Pepif: [ 88 149 128  99 189 114 106 147 162 140 129 146 134  98 198]
des: [104 122 143 151 102 113 152 130 100 143  89  94 133  95 189]
zag: [107 134 139 171 156 136 115 160 125 135 130  97 173  80 176]
dofe: [123 151 171 189 150 163 124 124 145 122 147 153 164 120 193]
Pasin: [ 85 141 135 113 167 112 119 147 145 141 116 174 138  92 192]
vimo: [ 88 149 128  99 189 114 106 147 162 140 129 146 134  98 190]
sud: [158  92 167 180 102 149 151  97 120 131 118 134 132 133 122]
Dokag: [106 137 108  78 149 107 116 173 136 105 136 167 145 126  67]
sogis: [ 88 149 128  99 189 114 106 147 162 140 129 146 109  98 190]
dameb: [ 97 141  91 120  63  99 148 162  65 120  98  64 134 115 115]
where: [104] => des, 0
where: [163] => dofe, 5
where: [67] => Dokag, 14
where: [126] => Dokag, 13
where: [150] => dofe, 4
where: [192] => Pasin, 14
where: [108] => Dokag, 2

sogis: [142 117  96 113 107 100 131  58 176  83  99 119 116 193  85 101 118 149
  97 164  89 104 130 154 115 147  89 103  69 111 140 102  96 126 177 120
 114 155 117  94 121 134 178 117 116 114  72 131 118 192  71 151  90 123
  94 220 143 156 110 165]
dameb: [141 112  96 110 103  95 122  58 173  97 131 172 112 198  79  96 114 139
 102 161  89  99 129 154 117 154  95 106  69 114 138 104  96 126 175 118
 118 162 115  97 124 134 178 109 111 116  76 127 115 192  69 151  98 117
  92 216 149 153 110 167]
sud: [105 138 128 152  94 135 126 141 114 113 144 161 103 153 115 116 148 122
 137 117 116 108 106 159 171  90 144 141 147 112 129 131 130 132 120 136
 152 138 158 125 153 140 140 156 130 123 137 123 136 120 137 110 109  88
  98 141 147 133 127 103]
where: [171] => sud, 24
which: [142 117  96 113 107 100 131  58 176  83  99 119 116 193  85 101 118 149
  97 164  89 104 130 154 115 147  89 103  69 111 140 102  96 126 177 120
 114 155 117  94 121 134 178 117 116 114  72 131 118 192  71 151  90 123
  94 220 143 156 110 165] => sogis
where: [162] => dameb, 37
which: [141 112  96 110 103  95 122  58 173  97 131 172 112 198  79  96 114 139
 102 161  89  99 129 154 117 154  95 106  69 114 138 104  96 126 175 118
 118 162 115  97 124 134 178 109 111 116  76 127 115 192  69 151  98 117
  92 216 149 153 110 167] => dameb

zag: [143 115  77 137 138 104 117  97 125 181  96 126 109  86 164 155 144 166
 135 161 137 106 171 134  82  93 138 102  82 125 136 134 143  70 129  81
 116]
sud: [129 139 130 137 113 115 123 119 129 142 120 109 118 105 143 118 149 134
 125 134 111 120 154  97  89 111 109 134 107 127 138 132 143 108 137  72
 105]
dofe: [118 144 153 140 126 115 138  88 125 156 122 123 108 100 151 120 161 128
 146 153 131 114 144 115 113 125 132 132  95 135 130 135 136  83 135  87
 118]
Pepif: [148 121 144 136 106 101 118  78 114 166 109 127 120 113 179 122 145 136
 143 128 144 149 188 107 114 119 104 130 110 105 128 151 116  76 147  71
 130]
Pasin: [115 128 139 143 104 107 137  90 128 146 132 121 133 120 162 116 132 114
 144 123 133 155 183 115 122 130 120 144 117 138 127 127 105  97 145  57
 141]
muge: [120 132 134 136 119 114 121 106 133 155 117 115 114  93 157 124 139 120
 154 138 116 126 159 117 110 114 136 129 104 152 112 132 119  91 129  91
 131]
kun: [129 139 130 137 113 115 123 119 129 142 120 109 118 105 143 118 149 134
 125 134 111 120 154  97  89 111 109 134 107 127 138 132 143 108 141  72
 105]
dameb: [129 139 130 137 113 115 123 119 129 142 120 109 118 105 143 118 149 134
 125 136 114 120 154  97  89 111 109 134 107 127 138 132 143 108 141  72
 105]
where: [81] => zag, 35
which: [120 132 134 136 119 114 121 106 133 155 117 115 114  93 157 124 139 120
 154 138 116 126 159 117 110 114 136 129 104 152 112 132 119  91 129  91
 131] => muge
where: [179] => Pepif, 14
where: [140] => dofe, 3
where: [101] => Pepif, 5
where: [100] => dofe, 13

zag: [131 138 100 117 142 121 130 160]
Dokag: [131 145 141 135 121 204 130  84]
vimo: [131 138 100 117 142 137 135 101]
dofe: [124 118 121 113 137 104 126 130]
Pasin: [111 110 139 123 118 120 126 131]
where: [113] => dofe, 3
where: [204] => Dokag, 5
where: [84] => Dokag, 7
where: [141] => Dokag, 2
where: [111] => Pasin, 0
which: [111 110 139 123 118 120 126 131] => Pasin

dofe: [179 163 142 122 100 158 179 206 224]
Pasin: [179 180 142 122 100  77  65  69  91]
dameb: [141 163 142 118 144 158 143 206 224]
where: [180] => Pasin, 1
where: [143] => dameb, 6
which: [179 180 142 122 100  77  65  69  91] => Pasin
which: [141 163 142 118 144 158 143 206 224] => dameb

Dokag: [109 113 153  74 131 124  99 126 131 125 151 135 110 133 122 129 163 136
 129 140 140 190  78 166 130 108 131 125  43  59 149  97 170 123]
vimo: [137 106 122 138  94 152 120 157  97 111 125  95 128 145 166 104 141 129
 126 126 152 127 127 125 185 125 156 169 136 148  77 160 159 111]
des: [115 114 102  95 136 146  86 114 125 150 158 130 158 142 120 135 145 116
 142 146 150 136 143 145 132 131 148 174  90 108 117 161 131 101]
dameb: [109 113 116  74 131 124  99 126 131 125 151 110 110 133 122 129 163 136
 129 140 140 190  78 166 130 108 131 125  43  59 149 161 170 123]
where: [132] => des, 24
where: [153] => Dokag, 2
which: [109 113 116  74 131 124  99 126 131 125 151 110 110 133 122 129 163 136
 129 140 140 190  78 166 130 108 131 125  43  59 149 161 170 123] => dameb
where: [169] => vimo, 27
where: [117] => des, 30
where: [138] => vimo, 3

kun: [126 177 137  86 106 139 123  95  64 150]
zag: [145  78 121 193  98 160 144 111 162  95]
Dokag: [126  91 170 125 122 105 130 113 118  92]
Pasin: [105 114 163 119  72 213 158 129  55  50]
muge: [129 132 127 133 130 129 130 124 131 129]
vimo: [128 125 154 156 132 127  81 206 175  31]
sogis: [126 177 137  86 106 150 123  47 118 110]
Pepif: [157 166 120 100  86 121 127 129 131 132]
dameb: [157 166 120 100  86 121 127 119 118 147]
sud: [119 140 159  94  66 127 101 121 162 195]
dofe: [126 177 137  86 106 168 102 174 131 129]
des: [128 103 125 129 124 131 127 127 131 129]
where: [31] => vimo, 9
where: [102] => dofe, 6
where: [139] => kun, 5
where: [206] => vimo, 7

muge: [124 112 133 136 139 132 131 115 126 109 128 127 156 112 154 145 141 140
  98 107 117 130 129 120 133 111 129 125 120 111 118 128 134 138 146 122
 153 138 130 116 122 126 122 146 108 107 126 141]
Dokag: [186  82 121 137 167 114 112 199 119 116 135 142 163 101 191 113 194 150
 114 121  95 158  90 155  87  89 139 148  72  95 123 173  70 126  80 135
 221  83 139 138 129 147  70 100 145 118  61 126]
zag: [137  65 134  64 179 101 144 178 119 128 157 136 162  96 147 129 154 115
 124 128 124 136  82 119 104  94 131  97 119  94 118 141  82 133  80 147
 145 101 125 132 134 144 108 112 155 130 161 172]
where: [97] => zag, 27
where: [83] => Dokag, 37
where: [157] => zag, 10
where: [113] => Dokag, 15
where: [148] => Dokag, 27
where: [117] => muge, 20
where: [150] => Dokag, 17

sogis: [164 124 175  64  71 134 185 105 149 126 107 104 191  89 131 128 132 147
 122  59 121 179 115 127 159 109 143 134  99 145]
vimo: [176  94 146 138  81 138 130 127 127  60  65 122 178 107 108 138 180 170
 107  86 167 167  78 105 146 113 141 152 106 140]
des: [165 124 175  65  72 123 184 106 149 126 107 105 192  89 131 129 133 148
 122  58 123 179 120 126 159 108 144 133  99 145]
where: [113] => vimo, 25
where: [86] => vimo, 19
where: [140] => vimo, 29
where: [121] => sogis, 20
where: [152] => vimo, 27

Dokag: [110 102 159 103 122 130 128]
vimo: [106 119 150 151 133 150 128]
Pasin: [153 124 126 134 125 122  95]
Pepif: [119 133 197 106 123 137 127]
sud: [108 140  94 124 142 125 131]
dofe: [185 135 157 151 120  86 128]
where: [94] => sud, 2
where: [127] => Pepif, 6
where: [103] => Dokag, 3
where: [131] => sud, 6
where: [134] => Pasin, 3

kun: [ 86 111  52  73 112  53  91 127 119]
vimo: [ 86 111 115  73  53  53 135 127 119]
Pepif: [137 111 115  73 112  53 135 127 119]
Pasin: [ 86 111 115  73 112  53 135 127 119]
dameb: [ 86 111 115  73  68  53 135 127 119]
muge: [ 66 131 115 120 126  53 135 127 119]
sud: [137 111 115  73 112  49 135 127 119]
dofe: [137 124 115  73  80  53  76 127 119]
where: [52] => kun, 2
which: [ 86 111 115  73  53  53 135 127 119] => vimo
which: [ 66 131 115 120 126  53 135 127 119] => muge
which: [137 111 115  73 112  53 135 127 119] => Pepif

zag: [ 90 182 164 215]
dameb: [100 129 125 199]
Pasin: [154  34 165  79]
sud: [165 174 114  41]
muge: [221  80 201 219]
dofe: [193 176  60 219]
Dokag: [123 201 119 161]
kun: [ 89 218  51 104]
sogis: [104  50 145 213]
where: [213] => sogis, 3
where: [79] => Pasin, 3
where: [123] => Dokag, 0
where: [89] => kun, 0
where: [218] => kun, 1
where: [193] => dofe, 0

sogis: [143 126 114 163 111 133 131]
muge: [160 185 128 148  80 102 126]
vimo: [133 118 101 112 147 130 128]
Dokag: [ 92 149 125 112 204 124 131]
sud: [140 108 153 209 141 152 134]
zag: [143 126 131 163 114 101 121]
Pasin: [117  72 134 113 161 163 136]
where: [148] => muge, 3
where: [121] => zag, 6
where: [209] => sud, 3
where: [185] => muge, 1
where: [102] => muge, 5
where: [152] => sud, 5

kun: [120 131 181 142 106  71  78 166  95 151 181 102  77 108 139 134 170  79
  94 195 101]
sogis: [124 129  79 103 170 179 176  87 171 144  79 164 177 104 128 100  81 164
 165  78 158]
dameb: [134 116  73  97 175 187 182  84 181 141  73 171 187 106 114 109  72 178
 164  68 154]
dofe: [144 127  80 124 180 193 186  95 181 138  80 124 191 133 122 121  84 185
 170  76 161]
muge: [ 69 198 108 101 109 139 151  95 111 124 108 122 124 123 198  69 129  92
 172 125 178]
Dokag: [123 133 115 113 141 139 141 115 143 141 115 146 141 145 132 128 113 133
 141 115 141]
sud: [188  82 119 163 197 165 152 140 173 133 119 158 173 138  78 170 111 196
 125 105 116]
des: [104 159 156 124 100  98 107 142  99 132 157 110  95 137 161 122 158  87
 125 163 132]
vimo: [138 105 134 140 128 119 115 136 122 123 134 112 121  78 110 120 131 130
 108 131 105]
Pasin: [ 67 201  71  61 169 181 196  59 172 183  71 187 174 140 199  66  79 121
 212  83 213]
zag: [149 115 100 125 173 168 164 111 174 150 100 172 173 151 111 142  94 171
 151  93 145]
Pepif: [ 81 179 131 100 104 116 127 114 106 135 131 119 108 124 181  92 139  84
 149 143 155]
where: [98] => des, 5
where: [156] => des, 2
which: [188  82 119 163 197 165 152 140 173 133 119 158 173 138  78 170 111 196
 125 105 116] => sud
where: [193] => dofe, 5
which: [149 115 100 125 173 168 164 111 174 150 100 172 173 151 111 142  94 171
 151  93 145] => zag

vimo: [125 130 148 146  87 146 117 143 148 140 116 136 119 114 130 122 114 127
 123 141 130 125 129]
sud: [128 138 166 149  52 175 100 156 164 159 134 146 145 107 133 116  95 127
 129 165 138 116 134]
Pepif: [130 122 104 126 187  92 127 114  95 109 140 121 126 147 130 151 158 132
 137 111 115 126 124]
sogis: [140 134 108  96 183 125 115 110 101 127 163 129 199 154 131 146 137 135
 158 138 133 112 133]
Dokag: [135 136 133 198 128 144 106 130 127 141 143 138 175 134 132 136 121 132
 147 150 134 113 133]
where: [199] => sogis, 12
where: [96] => sogis, 3
where: [183] => sogis, 4

kun: [129 188 120 169 158 130 121 119 110 113]
Dokag: [122 192  97 135 130 111 113 102 115 108]
sogis: [131 200 118 160 144 130 129 146 111 128]
Pasin: [130 200  94 139 120 110 114 112 102 109]
zag: [124 188 114 159 108 130 127 103 104 106]
Pepif: [129 188 120 169 158 102 121 114 110 118]
vimo: [157 204  92 168 132 153 112 102 129 107]
dameb: [128 200  94 139 120 110 114 112 117 112]
sud: [114 183 114 168 107 122 128 123 122 110]
where: [103] => zag, 7
which: [128 200  94 139 120 110 114 112 117 112] => dameb
which: [130 200  94 139 120 110 114 112 102 109] => Pasin
where: [119] => kun, 7
where: [131] => sogis, 0
which: [124 188 114 159 108 130 127 103 104 106] => zag

sogis: [171 159 167 146 152 175  38  94 106  64  95 101 186 159 185  93 168]
vimo: [171 159 167 146 152 175  38  94 164 172 136 204 130 130 133 209  37]
des: [171 159 167 146 152 175  38  94 106  64 120  60 115 158  69 130  83]
where: [95] => sogis, 10
where: [204] => vimo, 11
where: [185] => sogis, 14

dofe: [ 92 124 124 127 117 122 111 143 138 121 118  98 127 173 135 127 127 111
 132 135 135  65 118 139 116 156 110 130 118 132 148 113 131 117 119 119
 114  90 141 139 129 130 136 123  89 144 115 123 121 155 129 130 128]
vimo: [127 128 123 120 136 125 125 131 124 121 125 115 126 129 119 113 134 126
 137 122 126 142 134 124 139 120 123 151 121 142 101 138 136 105 142 114
 137 152 141 112 134 131 141 127 127 127 127 135 119 132 118 130 155]
dameb: [131 131 104 118 126 119 117 154 124 109 101 112 116 136 140 108 129 112
 134 148 125 155 142 137 137 118 111 133 129 129 143 134 137  99 137 117
 128 146 134  86 123 140 145 133 140 125 115 126 108 122 119 125 142]
sud: [110 130 147 131 119 117 106 133 126 112 137  80 125 163 117 130 128 111
 130 120 142  56  97 150  88 141 114 135 111 117 134 127 115 111 130 136
  96 109 135 135 132 128 137 124  78 145 100 146 119 139 137 155 118]
muge: [131 139 102 113 125 117 108 159 130 114  99 105 107 107 116 114 130 116
 142 147 135 175 145 143 142  99 118 144 146 131 128 136 157  90 143 117
 126 155 141  85 135 141 149 137 143 121 116 133 109 116 119 122 143]
Pepif: [ 76 119 108 123 117 125 114 150 146 129 103 110 127 182 149 124 128 110
 133 144 129  70 135 129 138 170 105 130 121 144 157 103 140 122 111 105
 128  76 145 144 128 133 136 121  96 146 125 106 122 168 122 112 137]
des: [122 139 129 127 124 126 114 132 131 123 118  99 123 130 117 130 130 126
 142 125 140 117 122 143 130 126 123 131 127 139 113 122 149 115 129 119
 125 113 143 136 137 126 134 129 111 134 129 137 136 142 127 125 138]
Pasin: [170 119 115 154 106 155 150 143 119  94 125 150 158 153 132 150  91 143
 138 161 130 127 126 128 124 103 147 102 128 123 124 107 175 132 126 120
 158 106 125 110 125  91 123 144 108 108 149 122 155 128 135 105 139]
which: [110 130 147 131 119 117 106 133 126 112 137  80 125 163 117 130 128 111
 130 120 142  56  97 150  88 141 114 135 111 117 134 127 115 111 130 136
  96 109 135 135 132 128 137 124  78 145 100 146 119 139 137 155 118] => sud
which: [170 119 115 154 106 155 150 143 119  94 125 150 158 153 132 150  91 143
 138 161 130 127 126 128 124 103 147 102 128 123 124 107 175 132 126 120
 158 106 125 110 125  91 123 144 108 108 149 122 155 128 135 105 139] => Pasin
which: [ 92 124 124 127 117 122 111 143 138 121 118  98 127 173 135 127 127 111
 132 135 135  65 118 139 116 156 110 130 118 132 148 113 131 117 119 119
 114  90 141 139 129 130 136 123  89 144 115 123 121 155 129 130 128] => dofe
which: [ 76 119 108 123 117 125 114 150 146 129 103 110 127 182 149 124 128 110
 133 144 129  70 135 129 138 170 105 130 121 144 157 103 140 122 111 105
 128  76 145 144 128 133 136 121  96 146 125 106 122 168 122 112 137] => Pepif

dofe: [ 66 131 131  88]
dameb: [ 76  65 142  67]
Pepif: [116 222 131 130]
vimo: [102 159 155  89]
sogis: [ 66 107 146 120]
Dokag: [145 167  79  83]
muge: [ 76 110 163 151]
where: [88] => dofe, 3
where: [110] => muge, 1
where: [155] => vimo, 2

Pepif: [ 83 182 167  54  73]
zag: [ 68 143  72 202 187]
sud: [ 93 114 113  40  71]
Dokag: [ 68 143 117 184 184]
Pasin: [ 93 178 113 112  71]
where: [40] => sud, 3
where: [112] => Pasin, 3
where: [72] => zag, 2
where: [54] => Pepif, 3
where: [114] => sud, 1
where: [73] => Pepif, 4

